Here are made-up things, facts about them, and rows of numbers that follow some of those facts. Name the thing behind each unnamed row.

There are 2 kinds of fact about the things: Δ, Ξ.
Δ: points at; Ξ: belongs to class
banum: Δ taplem; Ξ 617
barakam: Δ banum, drivom; Ξ 683
branum: Δ treski; Ξ 153
bratasel: Δ brule, plivil; Ξ 731
bretir: Ξ 617
brorin: Δ bretir; Ξ 683
brosek: Δ klibezer; Ξ 71
brubrubro: Ξ 153
brule: Ξ 257
bruzol: Δ stene, zazek; Ξ 617
bupu: Δ stene, nubris, rudil, pipu; Ξ 71
buzil: Ξ 257
daskozun: Δ grodusos, plivil; Ξ 731
denastis: Δ vudes, vaskek; Ξ 731
dravem: Δ stunusto, grola, zizes; Ξ 450
driklus: Δ taplem; Ξ 683
drivom: Δ taplem; Ξ 617
drobruplar: Δ fomi; Ξ 71
droles: Δ brubrubro, subagron, flaplem; Ξ 450
faki: Δ loflon, nalak; Ξ 450
flagrik: Δ trutun; Ξ 257
flaplem: Δ zuflus, visel; Ξ 153
fliklal: Ξ 71
flodaklel: Δ gritrum; Ξ 683
fomi: Δ gritrum; Ξ 731
fufun: Δ stizel, flodaklel; Ξ 71
fupugrus: Δ pipu; Ξ 71
gadis: Δ driklus; Ξ 683
gigir: Ξ 450
goklerer: Ξ 617
gradrer: Δ stunusto, buzil; Ξ 617
greris: Ξ 153
gritrum: Ξ 257
grodusos: Ξ 731
grola: Δ rudil; Ξ 450
grostiklik: Δ buzil; Ξ 71
grotran: Δ koge, drivom, trili; Ξ 450
kekuge: Δ loflon, puliras, mubam, trili, gadis; Ξ 257
kida: Ξ 450
klafin: Δ taplom, grodusos, skoser, banum; Ξ 153
klaflunus: Δ taplom; Ξ 71
kleflum: Δ drobruplar; Ξ 71
klibezer: Ξ 153
kliflur: Δ koge; Ξ 153
koge: Δ grodusos; Ξ 617
ladrum: Δ telom, grodusos, rudil, stogrirur; Ξ 257
lestur: Δ subagron; Ξ 450
lidro: Δ koge, zuflus; Ξ 617
ligemum: Ξ 153
lipogre: Δ stizel; Ξ 617
loflon: Δ grodusos; Ξ 731
luzi: Δ drivom; Ξ 683
mati: Δ plikloklu, grodusos, drivom; Ξ 450
megrem: Ξ 683
meklan: Ξ 257
midir: Δ mati, zuflus, flagrik; Ξ 683
mubam: Δ loflon, taplem; Ξ 731
muklim: Ξ 731
nalak: Ξ 683
nofa: Δ fomi, grodusos; Ξ 257
nubris: Ξ 683
nufi: Δ brubrubro; Ξ 257
nutrum: Δ buzil; Ξ 257
pefan: Δ droles; Ξ 450
pipu: Δ koge, grodusos; Ξ 450
plabrem: Δ grotran; Ξ 153
plare: Δ buzil, pipu; Ξ 71
plibra: Ξ 617
plikloklu: Ξ 153
plivil: Ξ 617
plufum: Δ drivom, teron; Ξ 450
pluge: Δ telom, banum; Ξ 71
plutrur: Δ fupugrus, dravem, zegok; Ξ 731
pomol: Δ taplem, teron, goklerer; Ξ 450
puliras: Ξ 450
ridrin: Δ branum, koge, grodusos; Ξ 617
riflis: Δ nubris; Ξ 617
rodepul: Δ nalak, visel; Ξ 153
rudil: Δ telom, kida; Ξ 153
sebril: Δ plikloklu, skadom; Ξ 257
seklo: Ξ 257
skadom: Δ stizel, lidro, plufum; Ξ 450
skeskul: Δ grodusos; Ξ 153
skoser: Ξ 450
skoskiplas: Ξ 683
stegu: Δ flagrik; Ξ 153
stene: Δ mati, grodusos; Ξ 153
stiruk: Δ kleflum; Ξ 450
stizel: Δ taplem; Ξ 450
stogrirur: Ξ 617
stovir: Δ tripen, bretir; Ξ 71
stunusto: Δ koge, taplom, kida, zuflus, teron; Ξ 71
subagron: Δ taplom; Ξ 683
sugak: Δ zegok; Ξ 617
tafle: Δ skoskiplas; Ξ 257
taplem: Ξ 153
taplom: Δ koge, grodusos; Ξ 617
telom: Δ plikloklu, zuflus; Ξ 257
teron: Ξ 731
tevim: Δ telom, visel; Ξ 153
tova: Δ nutrum, grodusos, stene; Ξ 71
tramak: Δ greris, pefan; Ξ 617
treski: Δ koge; Ξ 71
trili: Δ drivom; Ξ 71
tripen: Δ pluge; Ξ 731
trutun: Δ grodusos, bretir; Ξ 617
vaskek: Δ stene; Ξ 617
velin: Δ luzi; Ξ 450
visel: Δ drivom; Ξ 153
vudes: Δ grodusos, bretir; Ξ 71
vuti: Δ koge, taplem, trili; Ξ 257
zazek: Δ teron; Ξ 71
zedrir: Δ koge, sugak, stiruk; Ξ 257
zegok: Δ grodusos, plare, pipu; Ξ 731
zinupan: Δ koge; Ξ 617
zizes: Ξ 153
zodrus: Δ stizel; Ξ 257
zomom: Δ meklan; Ξ 257
zuflus: Δ taplom, grodusos, pipu; Ξ 731
zuful: Δ stiruk; Ξ 617

Some things and their rows:
[  3  -7  -5   5  -4  -5   8  -3  -6   6  -4  14  -8  -6 -13 -14  10 -15
  -3 -13   0  14 -26  -8  -5  -9] : nutrum
[ -1 -14 -10  10  18   2 -10 -10  -3  -4 -17   7   8  -7   0  -8  -1  -2
 -19  -2  12  -1  11   8 -10  -9] : stunusto
[ -5 -23  16   3   1   8 -13  -2  -2   6  -9  14  -1  10 -10  10  -9   0
   2  26  28 -13  12  -1   5 -10] : branum
[  3  -2   5  -5  11   2  -4   7 -12   1   2  11  11   3  -1  -4   3   0
  12   1 -19 -13 -15 -10   4  -6] : fomi
[  0 -18   0   5  17  19 -10  -6 -12 -18 -15  12   6  -4  10   8   5   4
  -5   2  -8  -1  -6  -4  -7  -4] : drobruplar
[ -3 -17  -3   6  20  18  -9  -4 -14 -18 -17  14   4  -1   9   8   4   4
  -4   1  -9  -2  -4  -5  -3  -4] : kleflum
[  5  -3  -9  -9  12 -15  -2   1  -5   9  -9  12  15   7 -10 -20   0  -6
  -2  -2   4 -14   0   2   6  -1] : plutrur
[  2 -14 -22  13  18  10 -14  -4 -13 -12 -19   1  -4   0  11   7   1  -5
  -7  -3   4  -4   0   0  -3  13] : fufun
[  1   2  -4   7   8  -5 -11   0 -11  -3   3 -10   0  -5  -3  16   0   1
   5 -12 -16  -8  -3   0   2  -2] : stizel
[  2  -2   0  -4   6  -2  -4   3  -7   1   6   4  11  -2   7 -10   0  -5
   5  -3  -8  -9  -8  -6   8   3] : muklim
[  1  -1   2  -1   6  -6  -6  -4 -11  -7   1  -2   7  -2   4   5   5   1
   0  -7 -10   3  -2   0   5  10] : gigir
[  6  11   3   2  -4 -12  -3  10  -1   5  10  -9   1  -9  -6  -8  -1   5
   4 -12 -15  -9  -7  -4   0 -11] : banum
[  3 -20  18   5  -4   5  -6  -9  -2   4  -7   5   0  14   4   6  -9 -11
   2  28  35  -6  13  -5   2  10] : stegu
[ -6 -25  13   5   3  11 -13 -10  -8  -1   6   5   4   8   4  18 -10 -15
  12  24  11  -7   2  -4   5   2] : klibezer
[  2 -22  20   6  -2   6  -9  -6  -2   6 -14  12   0  13  -4   4  -8  -6
   4  26  35 -10  12  -4   3  -3] : skeskul
[ -4 -23  15  11  -4   7 -15  -4   2   8   8  -1  -4  -2   0  10 -16  -6
  -2  22  28  -8  10   0   4  -4] : visel
[ -2 -23  22  16  -1   3 -15 -12   1  13   7  -2   2  -2  -6  15 -16 -14
   9  22  19 -12   4  -4  -3 -10] : plikloklu
[  6   1 -18   2   5 -12  -7   2  -8  -4 -10  -9  -4   1  -7   3   2   1
  -6 -10   5  -2   9  10   7  10] : pomol
[  1   7  -3 -13   9  -9   2  10 -11  -6  -6  10   7   4  -7 -10  11   7
   4  -7 -15  -5 -11  -3  16   1] : zuful

Name these rows:
No name comes twice in this set of rows, the named rows included.
[  8   0   2  -7   3  -4   1   5  -8   1  -1   9  10   7   5 -16   2  -2
   4   3  -1  -7  -4  -6   6  11] -> bratasel
[ -1  -6 -12   5  -5   2   4   2 -10   0   2  10 -11  -7  -1  -9   7 -11
  -1 -12  -2  15 -29 -12   3   2] -> seklo
[ -4  -2   6 -10   2   0  -6  -1  -6  -8   8   1  12 -11   9  -2  -1   4
 -14  -4   3  13   0   5  13  15] -> pefan
[  4  -1   1  -3  12 -17  -5 -11  -5   3  -3   0  15  -5  -7  -1   1  -8
  -5 -11  -1   3   0   9   1  -5] -> grola
[ -2  -8  -6   7   1   8   2   4 -14  -5   3  14 -13  -7  -7   4  10  -9
   7 -15 -22   7 -37 -16   0 -12] -> gritrum
[  9   4  10   4   1 -11  -1  -3  -3   0  -6  -5   2  -3  -4  -5   0   3
  -5  -4   3   1   5  -1  -5   0] -> mati
[ 10 -13   3  13   4  10  -2 -10  -2 -11 -18   2   1  -3  24  -5  -1  -4
 -12   2  15   7   4  -4 -15  16] -> stovir
[  5 -14   0  17   5   7  -7  -9  -1  -4 -12  -2   0 -11  16  -3  -3  -5
 -15  -2  13   6   5  -2 -15   8] -> pluge
[ -1   1   6  -6  13   3  -7   0 -14 -11 -10   9  10   0  -9  10   7  12
   2  -4 -18  -2  -8  -2   8  -6] -> stiruk
[ 10  10  12  -4  -2 -13   5   1  -5   4   2   1   9   0  -2 -14   5  -4
   6 -10 -11  -1 -10  -6  -2   1] -> vaskek
[  4  -2   7  -2   1  -9  -3   5   2  13   9   5  14  -9  -5 -18  -3  -1
  -5  -1   2 -10  -4  -2  -2 -14] -> zuflus
[  7   3  -4   3   2  -4  -5  15  -4   4   5   0  -3   1   1 -10  -3   6
   0   0  -4 -17  -2  -6   3  -1] -> mubam
[  0 -23  10   4  -4   2  -8  -4   0   7 -16   5  -4  14  -3   2 -10  -4
  -3  27  44  -9  19   2   6   7] -> klafin
[ -6 -24  14   2  -4   5 -13  -4   1   6   1   3   2   3   0   2 -14  -8
  -8  25  39  -4  17   2  11   5] -> flaplem
[ -3 -21   5   6   1   8 -14   1  -2   6 -10   5  -7  11  -5   9 -12   1
   0  26  32 -15  15   0  10   0] -> plabrem

Now the same things, written a new way:
Some things and their rows:
[ -2  10   7  -3 -23   8 -10   7  13   0 -22  -9  -5  -1   1  -5   1  16
  17 -22  12  11  -1   2 -12   5  -7  10  -3  10  15  -6   7 -11   4  30
 -12  10   1 -12   3  -5 -20   1   6  10   2  -3   7  33   3  -2   8] : plutrur
[ -3  -2  -1  -3   0  -4  -2   6   9   4 -10  -1 -13   0  -6  -6  -7  20
  16  -7   2   2   1  -2 -10   1  -4   2 -11  14   7  -8  -6   0   3  -5
  -4  -7   1  -5  -2  13 -18  -5  -4   7  -4  -6   2  -5   0   6   3] : stogrirur
[ -7  -2   2  -5  -5  -7  -2   7  11   7 -11  -3 -12   1  -6  -8  -9  16
  12 -11   0   2   2  -6 -11   1  -4   2 -12  15   4  -6  -9   1   6  -1
  -3  -6   2  -6  -5  12 -16  -9  -3  10  -1  -6   2  -3   0   6   2] : taplom
[ -2   7   6   8 -25   5  -2   8  12  -9 -11  16   2   4   2  -1   0  22
  25 -19  11   9  -2  -1 -13   3  -6   3 -10  15  -2 -11   1 -19   3  18
 -11  10   6  -3   5   5 -12   6  10  16   4  -7   8  34   6   6  15] : fomi
[ -3   2   3  -9   0   1  -3   8  11   7  -9 -16 -16  -6  -4 -12  -6  14
  15 -10   1   3   4  -5  -7   4  -5   9  -8   8  15  -7  -1   5   5   5
   0  -2  -1  -8  -3   7 -17  -4  -5   1  -2  -3   4   9   1  -5   1] : gradrer
[ -4  -1   4  11  -1   2   2   1  -2   4   4  14  20  -1  -6  -1  -3  -3
  14  -7   7  -2  -6  10  -6   4  -1  -2   8 -12  15   4   2 -20   4  30
 -10   3  -1   0   2 -11 -12  -7  -5  -4  -4  -1   8 -12   2   1   2] : stovir
[ -3   0   8   2  -3   0  -2   1   0   6   2   5  17  -5  -4  -4  -2  -2
   9  -9   6  -3  -3  11  -8   7  -1   3  10  -5  18   5   4 -16   4  34
  -7   5  -5   0   4 -12 -13  -9  -6  -3   0   2   7  -2   1   0  -2] : tova
[ -5  -7 -11   1  12 -11   8  -1  -5   5   1  -4 -17  -1  -1   3  -1  -2
  -9   6  -5  -6   8   1   6   0   5   1  -6   2  -8  -3  -7  19  -1 -35
   8 -11  -1   1  -7   9  16   5   0   4  -6  -5  -7 -31  -1   5   0] : nalak
[ -5  12   4   7 -19   3  -3   7  12   4 -18   6  -3   7   1   0   5  17
  21 -18  14  13  -4   8 -10   4  -7   7   0   5  12  -8   5 -13   4  25
 -15   8   3 -10   2   1 -14   6  10  10   1  -8   7  24   3  -4  10] : bratasel
[ -6   0   3  -6  -3   0  -2   9  10   3  -8  -4 -13  -4  -5 -12  -7  13
  17 -10   1   1   2  -9  -9   4  -4   4 -11   8   7  -8  -7   0   4  -6
  -3  -3   1  -8  -7   6 -16  -3  -2   3  -1  -3   5  12   2   0   1] : lidro
[ -5  -2  -5   7   3 -10   1   4   8   5  -8  15  -6   9  -6  -5  -7  21
  20  -6   4   5   0   7  -9  -1  -1  -1  -9  16   5  -8  -9  -3   3  -7
  -7 -10   2  -1   0  20 -19   1  -2   9  -7 -11   2 -14   0   6   7] : bretir
[ -3  -1   9  -1  -5  -5  -5   1  -4   6   1  -2  14  -5  -3   0  -5   2
   6 -10   5  -3  -1  13 -10   7  -1   5   9   0  17   6   2 -16   3  32
  -1   6  -4   5   9  -6  -8 -14  -6   2   3   3   2  11   0   2  -2] : plare
[ -5  10   4   6 -21   4  -5   8  13   3 -21   7   1   5   1  -5   4  14
  19 -20  12  12  -4   6 -12   3  -4   7  -1  10  12  -8   4 -11   3  27
 -16   7   2 -12   0  -3 -23   3   8  12   1  -8   7  25   4   0   6] : daskozun
[ -6  -2   9   2  -9  -9  -3   3  -3   5   4   5  14  -3  -3   0  -4   2
   6 -12   4  -5  -2  10 -14   6  -1   2   8   0  12   7  -1 -20   5  28
  -1   7  -1   4   4  -6  -1 -15  -1   6   4   1   3  14   1   3  -3] : treski
[ -4   4   4  -1 -26   2 -10   4  13  -4 -28   3  -7   3  -1   1  -1  20
  15 -20  11   9  -6   0 -18   3  -7   3  -5  14   2  -4   1 -14   4  22
 -16   3   3 -10   3  -1 -23  -1   8  16   2  -5   7  12  -1  10   8] : zuflus
[  8   6   4  -4   5   5  -2  -6   8  -8   6   0  10  11   7  -5  10  -6
 -23  26  -7  14  -4 -14   6 -11   2  -8   3  14  -9   7   2  14  -7  -4
  -2  -8   1   0   2  10   8  11   9   1  10   7   6  25  -2 -14 -14] : branum
[ -5   0  -1  -4   3  -4  -1   9   3  -2  -8   0 -17  -5  -4  -4  -5  20
  20  -5   1   1   2  -9 -14   5  -4   2  -5   8   5  -6  -6  -3   3 -17
   2  -6   4  -7  -3  11 -10  -2   0   7  -2  -6   1  14  -1   4   2] : goklerer
[  5  -2  -5   9   6  -4   0  -3  -9   1   4  -3   1   5   1   6   0  -8
  -7   6  -3  -4   3   5   6   0  -3  -4   7 -10  -3   1   6   3   1  -5
  10   2   0   4   6   2  16   1  -4  -8  -1   0  -7   1   3   1   7] : gigir
[ 10   1  -1  -4   7  10  -5  -8   3 -19   3   2   7   8   5  -3   6   0
 -19  30  -7  13  -7 -16   1 -12   0 -13   1  14 -13   6   0   8  -8 -11
  -9 -14   3   2   5  13   3  12   5   2   6   8   3   7  -7  -6 -11] : plikloklu

Rows to name:
No name comes twice in this set of rows, the named rows included.
[ -5  -6  -9  -3  15   4   9   2  -3   3   0  -4 -14  -9  -2  -5   0 -13
  -6   3  -5  -9   8  -9   8   0   5   4  -8  -6  -4  -6  -4  22  -1 -29
   7  -6  -3  -6 -15  -5   9   9  -3  -5  -8  -1   0 -24   0   0  -5] -> barakam
[ -3   6  -1   8 -19   5  -6   6  10  -4 -23  15  -3   5  -2   1   2  17
  23 -17  13  11  -8   4 -13   4  -6   2  -2   8   5  -6   2 -17   3  18
 -19   2   4 -10   2   0 -22   5   7  10  -3  -8   7  10   1   7  12] -> tripen
[  8   5   3   0   6  11  -2  -5   9  -7   8   3  12   9   7  -9  10  -9
 -22  26  -6  15  -6 -11   8 -12   3  -9   2   9  -5   5   3  14  -6   2
  -6  -9  -1  -2   1   7  -1  11   4  -3   6   6   9  17  -2 -15 -16] -> skeskul
[  5   7   3  -2   7  13   1  -4   7  -8   2  -5   2   9   6  -4  10 -10
 -20  29  -7  14  -7 -18   8 -10  -1 -10   9   0  -7   9   2  14  -5  -5
  -9 -10   2  -7  -2   2  13  13   9  -8   8   6   8  15  -4 -18 -15] -> rodepul
[ 14   4   2  -7   9  13  -6 -10   5 -13   2 -11   4   8   5  -4   5  -4
 -20  30  -6  15  -6 -13   4 -11   0 -10   4  13  -4   6   5  14  -9  -3
  -6 -13   0   0   7  10   0  10   3  -3   6   9   3  10  -7  -9 -11] -> rudil
[ -8  -3  -3  -1   0  -3   1   8   6   2  -9   5 -12  -3  -5  -6  -5  17
  17  -7   2   1   1  -7 -14   1  -2   0  -8  10   3  -7 -10  -4   4 -15
  -4  -7   3  -7  -6   9 -14  -2   0   6  -4  -6   3   5   0   6  -1] -> banum
[ -2  -2  -6   7   7 -15   0   0 -15   1  -1   7   4   1   2   6   2  -8
 -12   4  -2  -4   3  -1  -3  -1   2  -5   8  -6  -4   3   2   1   1 -16
  12  -1  -1   0   2   0  15  -1  -1   0   1  -2  -8  17   2   5  -2] -> puliras
[ -7   1   4  -1  -6   3   4   8  15  12  -7 -17 -23   6  -6  -4  -6  12
  16  -9  -2   2   3  -3   2   4 -11   3  -4  -5   3  -4  -7   2   8   4
  -7  -2   3 -11 -10   9  -2  -5  -2  -1  -2  -5   2  -2   1  -9   6] -> tramak
[  1  -7  -7   0  11   6  11   1  -1  -7  14   2  -8  -7   1  -4  -3  -3
   1   1  -6 -11  10 -13  12   0   5   2 -15   0 -14 -11  -4  18   0 -29
  14   2  -1   4  -7   7  13  12  -3  -2  -6  -1   0 -14   4   3   7] -> flodaklel
[ -6   2   0   4 -25 -13 -11   1   7  -5 -23  17  -1   9   1   5  -1  27
  13 -18  12  10  -6  11 -24  -1  -3   0  -6  29   0  -6  -4 -16   3  14
 -15  -1   4  -1  10   9 -26  -3  13  24   2  -9   1  13  -1  18   9] -> grodusos
[  6  -6  -4  -1   3  -9  -5  -6 -10  -2  -6  -9   5   0   0   3  -6  -9
 -13   2  -5  -5   1   3  -1  -2   0  -4   2   3  -3   1   4   3   0  -3
   9  -2  -4   4   8   1   2  -6  -7  -3   0   2  -9  -2  -1  10   5] -> kida
[ 13   5   3  -9   7   8  -6  -9   6 -12   3 -13  -1   8   7  -3   6   1
 -21  29  -6  14  -5 -10   4 -10  -1  -8   5  15  -8   7   5  15  -8  -5
  -1 -10   0   1  10  14   7   9   5  -1   9  10   3  13  -5 -11 -10] -> zizes
[  6   2   1  -3   5   9  -3  -6   5 -11   1  -3   1  12   5  -1   7  -4
 -22  28  -8  14  -7 -15   2 -11  -1 -14   5   6 -13  10  -1  10  -6 -14
 -10 -12   3  -4   1   7  10   9   7   2   8   7   3   7  -7 -10 -14] -> visel
[  2  -8 -11  -4  16  -4   4  -5  -2   4   0 -10 -14  -5  -1   0  -6   0
  -6   5  -5  -6   7   3   8  -1   5   5 -10   8  -4  -7  -1  23  -4 -27
  11  -7  -5   5  -1  12   4   2  -5   3  -7  -1  -6 -39  -1   6   5] -> nubris
[ -2  -7 -11   6  18   3  11  -2   3   7   5   4  -6  -1  -1  -5  -1 -11
  -3   4  -2  -5   8   5  16  -2   7   4 -10  -3  -2  -9  -2  23  -1 -18
   4  -6  -5   1  -8   5   1  11  -6  -4 -12  -5   0 -42   2   0   4] -> brorin

